(in the rows, 128 means zero)
Each row has a class, written after it, and each block has its own classes.
[122 164  89 115 179 143  92 121 110 122 161 110 159 141  79 168 136  99
 116 138  79 174 121 107 122 134 163 100 185  94 152  95  91 109 157]  N
[167 142 152 141 167 147 133 116 146 111 166 140 153 118 193 134 132 145
 154 129 114 145  94 122 108 163 108  98 154 115 113 158 164  96 131]  Q
[118 141 123 120 193 117  67 143 128 117 173 118 142 129 110 170 150  68
 122 122  97 156  92 100 114 118 156  89 204  92 164  90  98 128 147]  Z
[128 149  81 112 172 146  96 116 120 120 160 106 158 158  71 165 122 101
 105 126  77 165 111  97 118 139 159 103 182  93 151  97 106 109 148]  Z
[149 156 158 122 165 114 133 142 156 100 149 148 130 111 197 119 114 131
 122  92 119 145  91 110 107 165 131 111 134 130 116 162 131  96 142]  P
[166 147 146 123 151 146 158 137 156 102 187 137 155 136 236 126 127 136
 149 128 109 141 103 123 118 159 103 134 104 150  96 181 169  85 164]  Y
[171 129 141 139 172 144 132 122 145 110 173 133 160 120 175 138 128 151
 153 116 112 132 107 128 106 159 110 117 148 120 115 169 175 106 139]  V
[146 161  64 142 159 174 131  94 122  81 175 125 152 128  63 146 125 103
 121 105  75 138 122 165 144 123 107 115  93 123 138 104 152 118 130]  P
[141 128  72 148 192 161 109  96 116  82 189  97 165 112  41 175 151  84
 127  83  91 132 107 145 120 114 111 118  96 103 137 134 152 107 153]  B
[149 156  76 143 171 180 125  96 124  70 162 126 154 122  67 151 116 110
 124  95  73 134 114 166 141 132 107 112 110 125 139 101 149 129 127]  S
[178 135 155 138 172 161 131 128 140 103 164 144 155 112 187 129 124 145
 153 118 112 134  96 130 110 172 107 107 152 131 113 163 168  95 130]  S
[117 159  99  88 163 125  83 140 162 101 177  97 141 150 115 173 111  89
  81 130  96 159  88 113 111  88 149  85 171 102 160 108 111 130 149]  Y
[167 142 136 133 180 148 126 123 144 121 164 140 159 112 188 124 132 148
 154 116 119 135 103 131 102 173 113 100 155 125 117 170 171  84 136]  P
[155 150  61 149 158 189 126  98 119  81 172 114 161 129  55 157 123 109
 111 104  78 148 115 168 143 126  99 111  98 119 127 112 160 120 130]  D
[157 124  77 144 189 164 115  89 115  76 176 111 159 116  35 163 144  82
 132  79  82 120 113 144 114 118 121 127 100 103 150 132 145 115 144]  S
[132 154  80 113 177 147  93 120 123 122 160 114 149 154  88 168 132 110
 113 129  83 175 114  99 120 136 156 106 178  99 141 108 100 105 141]  X
[120 141 141 125 202 122  62 150 130  97 173 123 152 121 127 165 134  78
 128 113 102 159  95 103 115 121 156 100 202  97 154 108  90 137 147]  S
[160 149 150 126 174 119 132 140 150 101 144 145 130 109 198 132 133 131
 133  79 115 152  89 127 105 175 120 106 144 126 105 161 132  97 139]  F
[123 162  99  85 172 129  88 135 157 104 168 108 152 141 127 169 116  87
  90 141  94 162  96 118 106  87 144  84 178  91 151 112 107 130 145]  Y
[155 162 150 120 173 125 138 148 155  85 153 146 136 104 202 139 129 131
 129  92 123 151  77 109  98 164 116 114 142 129 106 152 128  91 141]  B
[143 155  60 141 166 183 124 103 118  82 178 112 160 120  60 167 131 101
 124 107  75 152 116 166 147 119  96 110  99 119 127 105 150 105 127]  B
[116 156  95 105 182 115  73 119 118 122 151 110 140 123 112 167 126  72
 112 140  94 155 108  98 103 119 146  83 174 107 176  90  80 133 155]  F
[154 119  71 149 193 164 117  83 104 104 176 100 163 114  19 163 157  80
 129  76  79 127 116 136 113 121 116 117  95  93 139 129 158 111 148]  Z
[162 142 156 118 161 120 141 139 150 100 129 153 121 110 212 120 127 137
 125  85 125 141  91 104  95 170 132 123 126 129 116 164 122  96 141]  S
[148 135  72 148 192 159 108  87 109  90 187 106 162 114  40 158 145  86
 127  84  84 131 119 148 120 122 117 114  91 107 139 136 156 110 150]  P
[173 148 137 126 163 153 149 135 143  88 186 144 155 130 218 139 118 129
 159 125  90 142  96 113 121 176 106 133 109 158  97 166 163  80 160]  X
[115 148 130 126 202 122  66 147 124 108 182 116 155 133 114 176 149  76
 129 131  95 170 105 108 119 114 156  95 210  87 150  96  96 134 152]  N
[156 152 149 121 172 121 136 143 151  93 143 144 138 120 190 138 124 128
 131  93 105 148  99 119 100 160 128 125 134 120 104 162 132 110 144]  N
[118 164 103  89 174 139  86 134 148 102 178 104 147 147 125 178 117  85
  94 141  82 165  89 109 110  82 146  89 162  95 153 104 109 128 142]  N
[160 139 110 106 152 183 106  81 115  66 182 121 154 100  79 169 129  71
 120 125  56 134  83 152 153 109  97 107 103 115 144  99 156 139 138]  F
[191 103 136 136 151 159 135 164 118 100 185 145 141 135 206 136 157 145
 149 108 121 147 115 146 116 147 121 154 123 113  72 171 167 106 138]  S
[122 141 124 123 192 124  62 149 125 110 174 117 148 127 125 169 145  81
 110 129 109 165  95 108 120 125 155  90 204  97 154 103 100 127 155]  D
[131 152  77 116 164 151  96 120 117 126 156  99 154 153  72 158 120 109
  87 132  89 171 115 105 121 141 161  98 173  94 153 106 112 105 154]  D
[163 157 144 128 147 144 162 140 158  99 180 140 158 136 238 123 119 127
 145 122 107 137  99 114 116 163 112 134 110 150  98 173 165  90 164]  Y
[130 161  83 114 175 152  96 121 120 117 160  99 156 151  63 159 122 105
 101 125  85 175 110 110 118 145 158 100 180  94 153 101 104  99 156]  D
[171 145 140 133 174 156 127 126 142 109 167 140 161 122 182 143 135 145
 158 129 101 142 100 136 109 167 111 106 161 122 116 159 167  98 137]  N
[166 149 138 131 161 158 159 133 152  93 182 144 161 141 229 129 110 143
 150 124  92 134  93 115 121 171 115 134 113 145  90 174 175  94 163]  X
[118 145 129 120 202 113  67 150 137 107 174 121 152 134 121 172 146  65
 124 117 100 155  91  92 111 115 153  98 210  97 158  95  97 139 145]  Z
[155 124  76 148 191 159 109  88 108  92 184 104 159 121  31 170 150  79
 123  79  74 133 111 136 118 122 115 116 101 100 137 132 157 118 143]  Z
[169 154 140 124 161 139 154 142 156  93 182 150 150 131 235 129 119 131
 145 129  97 134  90 108 119 179 115 128 115 154 115 165 158  81 153]  C
[168 151 135 128 155 146 157 142 155  94 188 142 159 139 227 122 112 134
 140 120 104 137 100 114 117 166 112 136  95 154 101 179 168  77 159]  P
[119 148 133 122 189 112  68 139 126 105 180 115 148 123 112 177 143  78
 122 129 101 164 101 105 117 107 154  93 201  94 156 101  96 135 149]  V
[137 133  63 132 185 160 124  94 107  89 200  89 158 121  66 158 137 108
 113  81  81 148 125 156 143 116 105 118  73 128 125 131 165 118 161]  F
[151 142  97 101 143 187 107  83 118  62 172 124 155 103  80 168 117  73
 122 124  62 129  88 153 143  99 104 125 100 105 129  91 146 151 142]  Y
[163 146  90 108 155 195 110  83 107  68 167 135 150  97  68 169 122  79
 133 118  51 126  85 142 145 114 109 127 104 113 129  87 146 143 130]  X
[163 155 153 122 164 115 138 140 160 104 133 155 122 104 206 131 136 143
 128  98 125 146  85 116 101 171 122 105 137 128 113 148 128  94 139]  Q
[154 154  62 151 160 174 129  97 116  79 175 124 157 118  60 166 130 105
 135 105  73 143 126 172 143 116  96 119  94 125 127 103 145 121 128]  V
[173 147 144 126 149 143 155 137 150  94 176 148 161 124 235 134 125 146
 152 131 105 137 100 124 118 166 110 132 112 150 103 172 162  84 166]  V
[102 148 128 121 197 112  68 150 137 100 174 114 154 127 128 173 143  75
 120 124 111 170  94 102 113 106 151  92 211  82 155  99  87 131 146]  B
[132 153  81 113 175 136  91 130 116 109 174 103 151 158  80 167 131 101
 104 132  79 176 119 105 123 140 157 109 171  99 150  99 108 116 145]  C
[116 155 100 100 192 131  73 115 109 126 159 106 145 123  89 163 111  80
 117 140  78 154 101  92  98 119 151  86 178  91 167  84  92 137 155]  Z
[183  98 130 142 163 151 129 165 126 116 181 146 151 130 197 142 148 131
 142 116 113 138 108 134 114 146 117 138 130 104  73 159 171 115 143]  Z
[163 154 149 118 167 116 142 146 154  99 139 154 121 119 198 130 127 127
 122  88 113 140  84 101  97 172 123 118 141 136 112 141 133 106 135]  Z
[157 161 161 123 179 115 141 133 155  95 138 142 135 115 199 129 128 126
 119  83 115 157  87 111  98 173 119 100 149 124 103 160 134 103 140]  F
[166 149 145 126 153 151 155 142 151 107 179 147 153 127 239 131 128 143
 153 133 108 132  91 110 115 169 115 131 114 152 109 162 160  81 165]  N
[133 152  83 112 169 147 101 108 124 121 158 107 151 159  77 162 130 103
 107 128  79 173 108  98 109 135 147  98 170  87 155  98 104 106 143]  Z
[130 155  80 114 176 149  89 117 118 120 162 110 152 152  74 168 128 110
 120 135  78 173 113 105 118 141 158 101 185  95 150  98  97 110 151]  X
[131 163  87 109 169 141  99 121 121 112 169 101 156 153  67 162 127  99
 105 134  82 181 126 115 119 126 151 106 182  90 146  98 102 123 151]  Y
[118 164  91 107 189 121  79 120 114 113 147 110 140 124  87 170 115  75
 127 141  82 141 114 102  90 124 153 102 167 103 179  77  83 144 163]  N
[121 165  91  85 169 137  90 127 153  98 178 102 139 155 115 162 114 105
  75 132  92 168  90 120 113  99 149  77 166  96 159 103 125 117 142]  P
[148 134  62 141 181 155 114 101 121  77 185 101 154 111  40 177 151  83
 117  80  92 126 103 139 118 116 115 120  96 114 152 125 149 106 148]  B
[122 158  88  94 172 140  88 133 149 103 176 103 138 154 111 174 109  93
  92 136  84 161  86 104 110  95 151  85 170  98 154  96 115 130 141]  X
[117 150 100  87 179 137  82 137 153 113 174 103 141 151 110 172 110  89
  79 135  83 159  79 102 112  90 151  77 177  86 156  93 115 128 140]  Z
[188 108 130 138 159 147 135 169 128 107 189 140 146 130 197 143 162 131
 150 105 118 150 112 151 122 154 112 138 136 120  75 165 169  98 140]  F
[124 159  87 108 172 143  95 124 123 123 165 105 151 149  75 163 134 101
 110 133  93 176 120 110 120 125 155 104 187  91 141  98  93 108 149]  Y
[163 155 148 125 163 139 155 144 157  97 184 142 156 133 235 126 123 132
 148 129  99 137  91 105 119 178 113 131 103 159 116 166 160  84 165]  C
[119 164  73 113 175 142  97 123 119 110 170  96 155 149  76 169 126 110
  99 125  92 178 114 102 119 134 153 101 178  98 153  96 103 103 149]  B
[151 150  67 143 157 172 129  98 125  84 170 120 159 125  72 157 133  94
 125 107  69 145 120 177 151 121  97 105 100 122 137 111 150 120 130]  F
[118 160 100 110 195 129  77 130 122 116 155 106 146 123  86 161 111  74
 108 138  98 142  99  95  94 119 152  94 178 101 170  86  94 139 159]  D
[148 132  81 143 189 157 115  83 117  84 185 100 171 106  30 166 149  71
 129  83  82 132 116 149 119 110 113 116 101  97 136 138 149 115 156]  Y
[135 135  58 130 191 163 124 102 117  85 211  91 148 132  65 158 137 117
 110  87  77 142 116 152 139 115 113 129  62 120 129 123 170 122 161]  C
[148 125  72 144 184 156 107  89 112  85 187 105 162 117  44 164 145  82
 115  88  91 130 116 142 122 116 119 110 100 106 140 133 157 106 149]  P
[148 134  66 148 197 157 109  91 117  90 188 108 158 120  40 162 149  91
 122  77  88 129 117 148 119 122 121 116  96 106 135 142 155 103 147]  P
[166 148 145 132 155 146 159 130 153  99 180 139 159 128 230 127 113 140
 147 129 101 139  94 113 118 169 110 123  99 143 105 170 167  82 166]  Q
[127 152  68 120 177 151  94 128 124 109 164 111 161 160  76 169 114 109
 113 125  76 163 116 109 121 134 165 112 186  89 137  99 103 124 151]  X
[131 136  54 129 177 170 138 101 114  85 206  83 160 126  68 155 136 116
 103  79  88 140 115 144 137 109 118 132  70 113 129 124 179 115 167]  B

A new block, with new classes.
[110  97 187 169  82 149 162 165 144 161 120  94 141 117  85  89 181 138
 128 199  92 173 176 144 126 178 108 142 146 135  81 139 116 128 124]  A
[119  99  58 161 200 184  90 120  83 156 144 123 132  93 143 147 204  80
  71  85  99  77 116 104 120  65 115  77  89 159 109 101 138 130  91]  E
[132 215 128 113 185 163 142 124 123 135 146 133  93 113 115 145 131  76
 115  86 109 154 138 158 132 118  91 135 109 114 109 121 135 151 145]  E
[108 109  61 160 195 186 113 134 105 148 148 123 134  93 151 139 198  95
  89  96 115  83 119 101 122  72 132  61  96 152 109  93 134 134 102]  A
[119 218 130 113 198 169 147 128 118 122 142 139  81 118 110 145 138  75
 124  71 127 184 140 137 142 123  93 143 115 102 113 115 135 153 165]  U
[154 147  95 132 163  96 190 167 170 125 112  85 120 150 110 183  51 107
  80  83 111 172  81  81 110 139  74 144 110 110 114 117 111 110 185]  M
[129 227 126 115 185 157 131 122 129 124 154 139  71 116 121 134 132  56
 120  74 124 156 125 164 141 136 103 125 107  96 118 120 137 137 118]  E
[126 216 126 118 197 162 147 122 123 126 143 134  87 118 113 160 129  80
 116  75 117 152 126 151 138 119 123 125 109 106 115 118 125 139 156]  L
[131 224 131 115 187 176 152 123 107 126 151 141  85 113 115 138 141  93
 128  88 127 169 143 151 130 125 103 131 105 102 126 119 126 159 133]  W
[173 230 125 141 120 115  93 140 123  86 161 131 172 104 167 170 142 129
 155  97 109 135 110 152 140 120 104  82  90  98 123 135  94 149 102]  M
[151 221 116 143 109 112  95 127 137 105 145 118 176 126 148 176 130 132
 168 125 131 119  84 153 152 101 150  95  84  94 121 152  61 136 116]  T
[104  95 196 164  95 145 155 168 138 140 130  99 128 113  93  64 204 145
 129 149  96 165 180 144 139 187 103 133 162 139 127 134  96 121 109]  M
[119 221 110 111 183 159 136 124 119 121 150 135  84 117 113 145 135  80
 129  82 123 160 125 155 139 118 119 133 113 105 112 125 128 144 147]  T
[109 112  60 150 199 172 111 124  98 166 144 126 143 104 143 141 188 103
  79  89 113  90 114  92 123  70 119  80  79 148 112 103 133 139  99]  W
[110 122  57 146 204 187 121 129 100 162 143 136 144  92 158 142 197  86
  88  67 119  74 106  79 132  59 124  77  94 139 125  93 144 143 116]  U
[143 199 118 148 104 133 121 119 143  94 142 130 175 116 166 160 152 135
 166 124 126 119 113 181 141  98 165  72 103  99 136 123  80 147 113]  A
[135 207  91 153 131 142  80 137 141  89 159 135 174 122 163 170 151 119
 189 104 147 107  93 191 152 114 139  72 100 107 120 124  80 153 104]  A
[116 113  73 161 210 180 100 127  96 166 137 117 145  92 145 149 200  88
  90  91 108  79 118  93 114  72 118  61  93 154 113  96 136 132 105]  G
[114 108  62 146 199 179 104 124 100 158 146 133 140  93 145 121 197  98
  80  68 111  82 121  87 116  75 113  73  87 153 125  96 132 137  98]  J
[138 217 124 121 195 175 136 125 113 108 146 138  87 104 123 163 132  84
 129  85 122 163 139 147 129 126 108 111 107 106 122 116 134 149 141]  L
[181 193 131 124 107 107  89 125 137  91 153 139 175 126 184 186 136 146
 159  90 119  93 132 180 130 119 159  61  90 100 131 136  98 136  91]  G
[157 211 140 171 122 122  83 131 130 110 145 138 168 113 167 170 146 149
 166  96 132 111 123 178 144 124 144  84 105  93 131 130 102 143 121]  U
[124 121  73 158 205 186 105 130 100 171 143 133 135 102 147 143 197  91
  73  90 113  77 120  95 120  71 117  65 101 154 116  94 121 138 109]  G
[130 143  80 125 140  94 170 175 158 111 139  75 142 145 107 239 111 141
  98  82  91 154  87 113  91 167 121 108  86 120  80 130 137 117 156]  G
[126 107  58 162 198 182 113 123 108 160 137 126 141  98 155 146 199  87
  71  70 107  74 122  98 128  58 137  54  83 147 120  95 129 123 109]  L
[123 232 120 128 205 179 137 130 120 126 146 126  81 114 123 152 137  92
 122  72 123 160 135 142 141 121 116 117 107 112 127 115 132 152 153]  L
[116 102  68 151 207 176 105 131 102 164 138 114 143 100 146 144 194  81
  87  81 107  88 126  88 116  84 115  57  89 159 111  97 136 124 108]  G
[123 140 101 128 167  90 170 164 145 121 134  70 123 143  87 203  99 129
  58  94  95 158  86  90  96 174 103 123 106 132  80 134 116  99 171]  M
[ 95  80 204 165  59 148 172 156 105 176 115  87 144 100  88  95 199 137
 146 215  94 159 176 165 123 177 129 145 126 132 116 151 102 114  99]  E
[103  58 209 180  77 122 138 153 122 160 119 102 134 114  83  62 203 153
 131 192  92 154 185 148 149 173 139 137 132 157 100 164 100 102 103]  K
[128 105  64 151 198 183 115 122 104 167 144 121 143  97 145 133 206 101
  74  74 107  64 123  99 120  71 138  68  93 145 109 104 146 139  92]  W
[114  99 219 160  59 116 144 156  95 155 117  89 139 119  99  89 171 143
 145 186  91 164 179 150 130 190 133 147 164 149 106 153 103 110 122]  G
[103  68 202 166  71 127 152 147 120 173 116 100 149 112  96  39 176 156
 135 163  86 129 182 163 145 178 155 144 148 150 109 147 102 107 113]  J
[171 183 123 149 132 116  88 136 119  98 138 115 167 119 162 172 132 143
 139  84 130 111 128 167 145 135 126  82  86 111 123 139  69 155 112]  K
[120 119  70 167 212 181 101 126 100 153 142 127 133  99 137 140 203  91
  71  63 104  77 126  98 132  70 129  64  94 150 113  96 125 133 102]  L
[103  95 201 170  64 129 144 148  96 178 122 110 141  92 107  78 192 138
 150 187 100 152 178 164 143 183 113 138 119 131 123 145 112 113  89]  E
[121 110  60 157 213 192 111 130 108 169 150 145 138 103 131 144 203  90
  68  71 107  58 122  96 124  81 133  64  91 149 109  94 131 133 113]  L
[188 198 127 153  89  97  97 126 108 137 135 143 180 158 163 150 105 144
 149 122 143  94 120 174 144  97 147 109  68  95 121 146  56 128 105]  W
[144 207 138 121 177 162 136 118 108 125 142 135  76 103 115 148 130  78
 114  94 114 170 143 153 135 124  95 136 117 111 116 123 141 144 144]  E
[141 134  92 162 160 118 190 170 155 134 110  65 143 142  89 215  84 108
 105 121 107 174  89 109  64 165  83 127  84 123  94 126 105 106 200]  K
[160 205  79 137 116 115 119 144 127  97 154 124 180 138 156 180 144 145
 127  67 118 100  92 163 143 116 154  85 100 106 126 122  69 149 136]  M
[ 79  71 221 156  66 108 162 159 130 190 118 103 161 124 110  91 173 164
 141 181  84 150 193 153 147 177 154 153 120 130 116 154 113 106 111]  U
[139 210 112 115 169 151 132 133 130 127 154 143  88 119 126 140 126  95
 106  67 122 160 134 153 140 130 118 122 106 105 114 119 129 149 140]  J
[141 207 111 133 178 164 136 132 117 125 147 145  85 112 117 150 145  74
 128  92 129 167 133 157 136 121 116 118 101 110 115 123 132 146 154]  K
[127 193 119 104 188 166 149 126 124 113 147 133  83 117 119 150 142  83
 127  80 118 166 136 152 123 141 113 128  99 109 121 120 140 145 153]  K
[121 106  51 149 209 184 111 130  97 166 140 128 140 101 151 151 192  93
  85  75 111  74 119  88 125  61 129  63  90 160 122  93 137 136 115]  G
[118 151 115 162 150  89 160 162 147 104 115  54 116 121 102 198  70 137
 117 127 100 189  76  90  79 149  84 133 113 131  87 134 131  90 189]  T
[133 148 101 137 133  94 157 174 173 148 135  78 125 166 104 204  59 128
  71 154 117 143  88 116  85 170 129 123 125 135  45 140 134  97 192]  A
[ 92  80 201 165  60 130 162 149 102 160 123  95 135  94  99  82 202 128
 143 188  83 158 179 167 139 162 144 132 130 142 115 151 110 103  88]  E
[122 127  85 144 165 139 144 156 143 128 130  77 109 131 135 210  76 106
  86 139 117 172  82 133  88 153  68 121  85 139 100 136 114  99 145]  E
[163 212 109 140 104 112  96 142 154 116 152 109 185 128 163 188 136 154
 140  93 128  90  83 163 131 136 159  83  81  82 119 142  82 151  99]  J
[137 221 134 127 189 168 138 132 116 118 145 131  89 115 120 153 127  72
 136  95 123 173 148 137 127 113  92 130 117 110 116 113 131 154 145]  A
[137 227 133 120 181 161 138 120 107 118 146 136  87 116 120 131 132 101
 133  85 131 153 130 143 127 113 107 134 130 113 121 121 137 156 147]  W
[130 106  72 164 199 189 107 135 110 169 150 135 142  97 154 131 201  82
  73  97 107  78 124  85 110  86 113  61  73 145 124  99 120 134  96]  K
[183 218 134 163 131 122  97 116 132 107 136 114 182 122 156 197 144 125
 140  79 109  94 116 167 132 116 168  72  84  78 135 131  77 140 101]  L
[114 124 110 160 140 117 200 159 145 139 115  60 130 130 102 194  83 125
  75 163  86 175 108 136  88 153 135 117  92 128  67 131 114  98 165]  A
[127 225 126 106 188 155 139 122 130 132 151 146  86 126 112 132 125  92
 125  88 134 148 123 152 130 121 103 139 122 106 103 121 143 151 153]  W
[ 96  93 215 166  86 140 158 148 100 161 117  88 129  93 101  80 180 127
 160 189  98 161 176 153 124 180  96 151 138 144 137 154 114 110  84]  E
[182 191 117 141  98 117  95 134 134 116 138 143 178 127 172 177 138 125
 167  90 137 117 125 152 151 110 142  76 106  99 150 123  86 150 122]  G
[106 149 104 159 180 128 159 166 167 127 127  75 137 129 112 196  94 141
  84 120  91 182 101  98  95 154  77 120  92 127  85 124 126 127 165]  U
[132 109  61 158 175 180 102 128  93 159 146 138 140  90 159 126 201  92
  79  85 118  86 117  78 114  53 106  72  95 159 134 104 128 133  92]  J
[173 235 145 179 119 117  75 136 106  85 136 105 173 117 169 166 124 166
 165 108 143 123 118 149 143 124 134  74  98 103 128 142  63 145 119]  U
[134 146 100 134 163 108 172 159 182 155 124  74 138 143 107 179  83 117
  71 127  95 163  86  76  90 164  81 127  79 127  81 139 132 113 177]  K
[123 122  56 158 209 175 101 129  92 143 145 128 129  94 142 131 213  77
  72  59 106  94 112  91 126  61 105  73 100 147 115  88 135 129 112]  M
[102  95 196 165  73 125 167 157 122 164 133 107 141 122  89  74 197 147
 132 171  83 163 186 159 127 213 141 131 101 132 114 151 100 104 105]  K
[117 216 127 111 198 166 147 127 131 105 150 136  78 122 114 142 116  84
 125  92 114 171 130 149 132 125 102 140 122 109 102 108 137 156 151]  A
[115  76 208 174  72 132 163 163 117 162 121 101 138 128  96  87 180 141
 137 161  85 122 179 154 123 172 161 141 152 138 114 139 102  96 123]  L
[109 100 199 165  62 126 148 152 139 176 124  94 146 112 103  66 203 145
 147 188  99 144 167 134 125 198 153 126 132 130 116 153 138 106 120]  K
[118 118  71 155 206 191 117 127  93 157 143 133 138  90 156 141 202  90
  82  72 112  85 121  86 127  64 116  73  85 143 121  97 136 134 113]  U
[188 195 112 175 109 122  70 118 110  75 143 121 156 107 174 191 146 119
 161 101 116 136 102 177 133  97 118  76  66  99 126 136  89 117  94]  E
[127 152  98 146 148 129 180 172 139 148 132  70 136 141 109 204  88 133
  88 142 105 165  94 111  85 182 107 128  89 139  97 145 103 122 187]  K
[143 211 119 148 141 154 110 128 144 129 144 148 175 114 165 152 130 151
 142 124 133 116 120 185 149 128 114  92  90 101 120 133  82 162 123]  U
[114 225 124 106 199 170 156 115 125 119 152 145  83 108 109 142 148  91
 117  73 107 145 121 151 138 119 120 131 117 111 111 117 145 150 155]  L
